Here is a tiny trained network, its code and every weight. The questions are about switching its units off for an input and a target symbol, where a switched-off unit gives its printed mean instead of its output.

import numpy as np


def w(rows, s, z=0):
    codes = np.array(rows[::2]) - 128.0
    scale = np.full(codes.shape[1], s)
    scale[-1] = z or s
    return codes * scale


def norm(h):
    return h / np.sqrt((h * h).mean(-1, keepdims=True) + 1e-5)


def f(y):
    return y / 2 * (1 + np.tanh(0.7978845608 * (y + 0.044715 * y**3)))


def softmax(a):
    e = np.exp(a - a.max(-1, keepdims=True))
    return e / e.sum(-1, keepdims=True)


def log_softmax(a):
    a = a - a.max(-1, keepdims=True)
    return a - np.log(np.exp(a).sum(-1, keepdims=True))


def net(x, mask):
    ids = ['ΛΞΨΩαμφ'.index(c) for c in x.split()]
    T = len(ids)
    res = E[ids] + P[:T]
    u = 0
    for l in range(2):
        r = norm(res)
        for j in range(2):
            rows = slice(3 * j, 3 * j + 3)
            q, k, v = (r @ M[l][rows].T for M in (Q, K, V))
            z = softmax(np.where(np.tri(T) > 0, q @ k.T / 3**0.5, -1e9)) @ v
            o = O[l][rows]
            res = res + np.where(mask[u + j], z, o[:, -1]) @ o[:, :-1]
        u += 2
        y = f(norm(res) @ A[l][:, :-1].T + A[l][:, -1])
        res = res + np.where(mask[u : u + 8], y, B[l][:, -1]) @ B[l][:, :-1]
        u += 8
    return log_softmax(norm(res)[-1] @ U[:, :-1].T + U[:, -1])


Q, K, V, O, A, B = {}, {}, {}, {}, {}, {}
E = w([
[71,171,108,165,143,169],'Λ',
[54,148,59,69,206,156],'Ξ',
[147,215,122,122,107,177],'Ψ',
[146,170,106,2,160,169],'Ω',
[146,149,88,47,91,188],'α',
[145,139,167,91,37,18],'μ',
[130,88,226,138,101,158],'φ',
],0.015)
P = w([
[193,4,152,78,165,81],'0',
[230,90,134,137,147,130],'1',
[215,112,121,144,140,141],'2',
[185,112,115,143,136,145],'3',
[166,119,114,140,136,146],'4',
[147,125,114,133,134,140],'5',
[132,131,118,128,130,138],'6',
[115,136,121,127,127,138],'7',
[99,140,126,124,121,137],'8',
[79,147,135,117,115,140],'9',
[69,145,136,121,115,141],'10',
[55,135,141,130,128,149],'11',
],0.012)
Q[0] = w([
[38,208,136,44,170,251],'0.h1',
[141,254,74,136,117,136],'0.h1',
[84,210,58,147,97,73],'0.h1',
[40,221,124,205,125,146],'0.h2',
[93,165,78,64,146,102],'0.h2',
[166,110,108,167,32,100],'0.h2',
],0.0081)
K[0] = w([
[38,182,114,79,56,202],'0.h1',
[128,185,42,40,149,111],'0.h1',
[122,195,70,142,116,55],'0.h1',
[111,130,171,164,93,176],'0.h2',
[69,176,2,37,88,207],'0.h2',
[155,129,159,171,239,100],'0.h2',
],0.0079)
V[0] = w([
[80,83,172,103,64,253],'0.h1',
[157,185,73,149,136,205],'0.h1',
[111,228,167,209,233,172],'0.h1',
[50,155,44,121,37,220],'0.h2',
[82,245,107,92,145,8],'0.h2',
[151,146,158,163,168,123],'0.h2',
],0.0052)
O[0] = w([
[217,108,178,125,97,186,227],'0.h1',
[184,166,98,108,94,54,252],'0.h1',
[118,142,245,83,196,61,109],'0.h1',
[55,110,135,189,92,234,206],'0.h2',
[161,105,164,124,154,134,52],'0.h2',
[44,95,94,254,239,131,91],'0.h2',
],0.0065,0.0024)
A[0] = w([
[166,73,103,178,115,104,107],'0.n1',
[105,90,156,160,228,115,3],'0.n2',
[214,212,109,37,147,203,194],'0.n3',
[118,111,60,114,219,96,32],'0.n4',
[112,69,192,126,218,2,121],'0.n5',
[37,52,220,188,143,85,72],'0.n6',
[144,162,156,164,30,202,144],'0.n7',
[149,169,67,147,145,242,83],'0.n8',
],0.0059,0.0022)
B[0] = w([
[154,107,216,52,40,154,120],'0.n1',
[13,106,116,127,182,155,118],'0.n2',
[54,143,120,141,160,138,255],'0.n3',
[79,168,136,84,160,140,143],'0.n4',
[196,89,76,142,2,149,127],'0.n5',
[154,157,69,128,113,162,127],'0.n6',
[112,145,133,164,164,37,185],'0.n7',
[133,199,89,119,111,152,190],'0.n8',
],0.0069,0.0065)
Q[1] = w([
[106,106,104,60,83,123],'1.h1',
[26,237,100,51,138,208],'1.h1',
[144,162,141,115,118,87],'1.h1',
[253,109,126,205,158,51],'1.h2',
[126,58,123,144,170,163],'1.h2',
[154,122,157,107,113,146],'1.h2',
],0.013)
K[1] = w([
[12,120,248,221,45,47],'1.h1',
[41,194,246,63,60,138],'1.h1',
[160,71,56,172,79,79],'1.h1',
[223,71,16,172,218,98],'1.h2',
[218,148,185,64,156,225],'1.h2',
[183,2,235,204,146,98],'1.h2',
],0.0062)
V[1] = w([
[70,191,58,122,62,2],'1.h1',
[83,96,134,165,94,121],'1.h1',
[104,147,32,215,166,174],'1.h1',
[124,151,55,73,128,113],'1.h2',
[147,242,82,22,117,167],'1.h2',
[128,68,91,105,162,33],'1.h2',
],0.0079)
O[1] = w([
[148,118,83,206,225,160,175],'1.h1',
[181,59,90,125,128,182,92],'1.h1',
[151,68,125,141,62,155,129],'1.h1',
[120,82,122,133,84,167,192],'1.h2',
[188,134,255,84,133,195,254],'1.h2',
[69,126,142,138,154,177,110],'1.h2',
],0.0089,0.0079)
A[1] = w([
[182,196,114,93,116,99,109],'1.n1',
[31,158,72,206,115,66,66],'1.n2',
[61,115,127,137,114,168,253],'1.n3',
[124,42,149,59,148,211,67],'1.n4',
[127,208,100,245,132,49,173],'1.n5',
[167,164,197,165,110,75,67],'1.n6',
[150,132,71,139,254,156,39],'1.n7',
[125,162,173,124,237,160,135],'1.n8',
],0.0097,0.0045)
B[1] = w([
[63,94,138,168,116,85,160],'1.n1',
[209,156,195,245,249,167,129],'1.n2',
[115,241,118,142,135,60,199],'1.n3',
[125,41,104,204,72,130,200],'1.n4',
[60,108,174,183,92,181,186],'1.n5',
[132,102,33,86,106,92,180],'1.n6',
[190,155,97,137,110,124,156],'1.n7',
[136,95,132,133,133,90,254],'1.n8',
],0.011,0.0077)
U = w([
[170,128,131,112,92,29,190],'Λ',
[21,115,64,173,82,133,101],'Ξ',
[140,104,176,225,176,119,90],'Ψ',
[114,93,231,93,170,140,143],'Ω',
[151,142,110,109,59,247,61],'α',
[171,200,81,123,167,138,253],'μ',
[52,188,85,25,116,143,80],'φ',
],0.012,0.004)

Each question gives the input, a string of symbols that net reads in full, and the target symbol t.
The units are the heads (3 rows each of Q, K, V and O) and the neurons (one row each of A and B). Each row of codes is followed by its name. A weight is (code - 128) times the scale printed after its matrix; where a second scale follows, it is the last column's (O, A, B and U).
mask holds one flag per unit, layer by layer, with each layer's heads first. A switched-off unit (its flag False) gives its mean, the last column of its rows in O or B, instead of its output. The means were averaged over made-up inputs and are rounded, as every weight is.
A unit's drop is (log p(t) with every unit on - log p(t) with that unit switched off) / (log p(t) with every unit on - log p(t) with every unit switched off).
most important unit: the unit with the biggest drop
top k neurons: the k neurons with the biggest drops, biggest first
top k neurons in layer l: the k neurons of layer l with the biggest drops, biggest first
heads that matter: for each layer, one digit per head in row order, 1 if its drop is at least 0.15 and else 0, layers parted by /
input μ φ Ξ Ξ, target φ: top 2 neurons : (0.n1; 0.n7)
input μ Ξ Ω Ω, target Ω: most important unit : 0.n3
input μ Ξ Ψ Ω φ φ Ξ Ξ α μ Ψ Ω, target μ: top 2 neurons in layer 1 : (1.n7; 1.n5)
input α Ψ Λ, target α: top 2 neurons : (1.n3; 0.n8)
input Ω α φ φ μ Λ φ Λ μ, target Ξ: top 4 neurons : (0.n3; 1.n5; 1.n6; 0.n1)
input Λ μ φ Λ Λ Ψ, target Ξ: top 4 neurons in layer 0 : (0.n7; 0.n8; 0.n2; 0.n4)
input μ μ μ φ Ψ φ α Ξ μ Ξ Λ Ω, target Ω: top 4 neurons : (0.n3; 1.n6; 1.n8; 0.n6)
input μ α μ Ω Ξ μ Ξ Ω Ω φ Ψ, target φ: top 3 neurons in layer 1 : (1.n4; 1.n2; 1.n6)
input φ α Ξ, target φ: top 2 neurons : (0.n1; 1.n5)
input φ Ω μ Ξ Ξ Ω Ξ Ξ μ μ Ψ Ξ, target μ: top 2 neurons in layer 1 : (1.n7; 1.n5)
input Ψ α α α μ Ω α Ψ Λ, target α: top 3 neurons in layer 0 : (0.n3; 0.n8; 0.n4)
input α Ψ α Ψ Ψ Λ φ μ μ Ψ, target Ψ: top 3 neurons : (0.n7; 1.n5; 1.n8)
input μ Λ μ Ξ Ξ μ μ μ Λ, target Ψ: top 2 neurons : (1.n2; 1.n5)
input Ξ Ξ Ξ, target Ξ: top 4 neurons : (1.n4; 0.n7; 1.n3; 0.n2)
input Ξ Λ φ μ α, target φ: most important unit : 0.h1
input φ Ξ Ψ Ω μ Ξ Λ Λ Ψ, target Ξ: top 2 neurons : (0.n7; 1.n5)
input μ μ Ω φ α α, target φ: heads that matter : 10 / 10
input μ Ω Ξ Ψ φ Ψ Ξ Ψ, target Ω: heads that matter : 10 / 01
input Ψ Ψ Ξ Ξ, target Ψ: top 2 neurons : (1.n4; 1.n6)
input Ξ Ξ μ Ψ Ψ Ψ Ξ φ Ω Ξ Λ, target φ: most important unit : 1.n4
input μ μ Ψ Ξ φ φ φ Ξ Ξ φ, target Ψ: top 3 neurons : (1.n2; 0.n8; 0.n7)
input α Λ Ω Λ μ Ξ Λ α φ, target Λ: heads that matter : 00 / 01
input μ Ξ α Λ Ω α Ξ, target α: heads that matter : 00 / 01
